Here is a tiny trained network, its code and every weight. The questions are about switching its units off for an input and a class, where a switched-off unit gives its printed mean instead of its output.

import numpy as np


def w(rows, s, z=0):
    codes = np.array(rows[::2]) - 128.0
    scale = np.full(codes.shape[1], s)
    scale[-1] = z or s
    return codes * scale


def f(y):
    return np.maximum(y, 0)


def log_softmax(a):
    a = a - a.max(-1, keepdims=True)
    return a - np.log(np.exp(a).sum(-1, keepdims=True))


def net(x, mask):
    res = np.array(x, float).reshape(1, 8) / 4 @ E
    y = f(res @ A[0][:, :-1].T + A[0][:, -1])
    res = res + np.where(mask, y, B[0][:, -1]) @ B[0][:, :-1]
    return log_softmax(res[-1] @ U[:, :-1].T + U[:, -1])


A, B = {}, {}
E = w([
[127,124,127,126,122,127],'x0',
[128,128,122,128,131,130],'x1',
[130,129,125,124,127,123],'x2',
[128,131,123,133,136,133],'x3',
[254,199,147,136,56,175],'x4',
[191,40,218,91,214,125],'x5',
[189,55,66,222,124,26],'x6',
[128,127,132,126,121,122],'x7',
],0.0098)
A[0] = w([
[173,136,78,189,111,86,134],'neuron 0',
[188,123,76,187,95,101,137],'neuron 1',
[154,174,96,183,77,119,118],'neuron 2',
[78,135,175,54,175,168,255],'neuron 3',
[127,203,124,137,42,172,157],'neuron 4',
[139,56,99,159,155,60,155],'neuron 5',
[158,70,108,201,133,67,171],'neuron 6',
[153,92,133,155,153,94,100],'neuron 7',
[240,136,191,120,113,139,107],'neuron 8',
[112,207,150,104,74,211,212],'neuron 9',
[255,108,187,102,149,162,57],'neuron 10',
[67,36,164,93,253,95,130],'neuron 11',
[2,133,52,141,124,106,210],'neuron 12',
[141,68,121,154,145,90,115],'neuron 13',
],0.0095,0.0049)
B[0] = w([
[150,74,121,167,116,128,203],'neuron 0',
[144,70,118,174,103,114,206],'neuron 1',
[182,68,101,157,101,120,198],'neuron 2',
[123,184,156,108,73,194,235],'neuron 3',
[165,141,67,78,159,108,230],'neuron 4',
[139,134,131,117,182,77,215],'neuron 5',
[140,103,111,139,191,51,222],'neuron 6',
[138,147,119,105,170,93,167],'neuron 7',
[76,100,86,161,145,130,191],'neuron 8',
[139,174,60,46,168,123,247],'neuron 9',
[5,141,134,166,164,148,190],'neuron 10',
[204,171,180,91,118,143,245],'neuron 11',
[35,126,141,179,150,138,254],'neuron 12',
[134,148,125,111,175,91,181],'neuron 13',
],0.011,0.012)
U = w([
[2,158,129,115,108,190,251],'0',
[223,158,101,42,165,83,84],'1',
[47,91,146,191,150,88,190],'2',
[243,82,108,162,60,126,1],'3',
[199,163,243,86,84,183,44],'4',
],0.0089,0.0026)

Each question gives the input, the list of numbers given to net, and the class t.
The units are the neurons (one row each of A and B). Each row of codes is followed by its name. A weight is (code - 128) times the scale printed after its matrix; where a second scale follows, it is the last column's (A, B and U).
mask holds one flag per neuron, in row order. A switched-off neuron (its flag False) gives its mean, the last column of its row in B, instead of its output. The means were averaged over made-up inputs and are rounded, as every weight is.
A unit's drop is (log p(t) with every unit on - log p(t) with that unit switched off) / (log p(t) with every unit on - log p(t) with every unit switched off).
The circuit of an input: a set's keep is (log p(t) with only the set's units on - log p(t) with every unit switched off) / (log p(t) with every unit on - log p(t) with every unit switched off). Starting from the 12 units with the biggest drops (on a tie, the unit counted first), units are removed one at a time, each time the one whose removal leaves the highest keep (on an exact tie, the one counted first), for as long as the keep stays at least 0.8.
circuit, biggest first: the units of the circuit, biggest drop first
top k neurons: the k neurons with the biggest drops, biggest first
drop when u is switched off: that unit's drop, to one decimal
input [-5,7,-1,3,1,5,1,-5], class 2: top 4 neurons -> (neuron 10; neuron 9; neuron 4; neuron 8)
input [-5,1,-7,-1,2,-8,8,-7], class 3: top 2 neurons -> (neuron 2; neuron 10)
input [0,-4,7,-3,7,2,-1,-5], class 0: circuit, biggest first -> (neuron 10)
input [4,3,7,3,-7,1,1,-2], class 1: top 2 neurons -> (neuron 11; neuron 10)
input [4,-4,7,5,0,-1,-2,-1], class 0: circuit, biggest first -> (neuron 11; neuron 6)
input [-5,-2,-1,5,-8,7,-1,2], class 4: circuit, biggest first -> (neuron 11; neuron 3)
input [1,-4,-8,6,2,0,5,-3], class 3: circuit, biggest first -> (neuron 12; neuron 9)
input [8,6,4,0,7,-8,1,-3], class 3: top 2 neurons -> (neuron 2; neuron 1)
input [-8,0,-1,-8,-4,1,6,-3], class 1: top 3 neurons -> (neuron 11; neuron 10; neuron 5)
input [-7,4,8,-4,1,4,6,5], class 2: top 3 neurons -> (neuron 9; neuron 10; neuron 4)
input [-4,-7,-6,-8,2,-8,-7,1], class 1: top 2 neurons -> (neuron 4; neuron 9)
input [4,-6,8,0,1,3,8,-4], class 2: top 2 neurons -> (neuron 9; neuron 4)
input [-5,4,-4,8,5,-7,1,1], class 3: top 2 neurons -> (neuron 2; neuron 1)
input [3,-2,-6,2,2,5,1,5], class 2: top 2 neurons -> (neuron 10; neuron 9)
input [4,4,-6,-7,6,-3,-8,7], class 1: circuit, biggest first -> (neuron 9)
input [1,6,-3,1,3,1,0,-8], class 0: circuit, biggest first -> (neuron 11; neuron 6)
input [2,3,-3,2,2,2,-6,0], class 0: drop when neuron 3 is switched off -> 0.1
input [8,7,-3,-4,6,-7,3,-4], class 3: drop when neuron 1 is switched off -> 0.1
input [5,4,7,0,8,3,-3,2], class 0: drop when neuron 10 is switched off -> 0.6
input [0,-6,-1,-3,3,7,1,-4], class 2: circuit, biggest first -> (neuron 10)
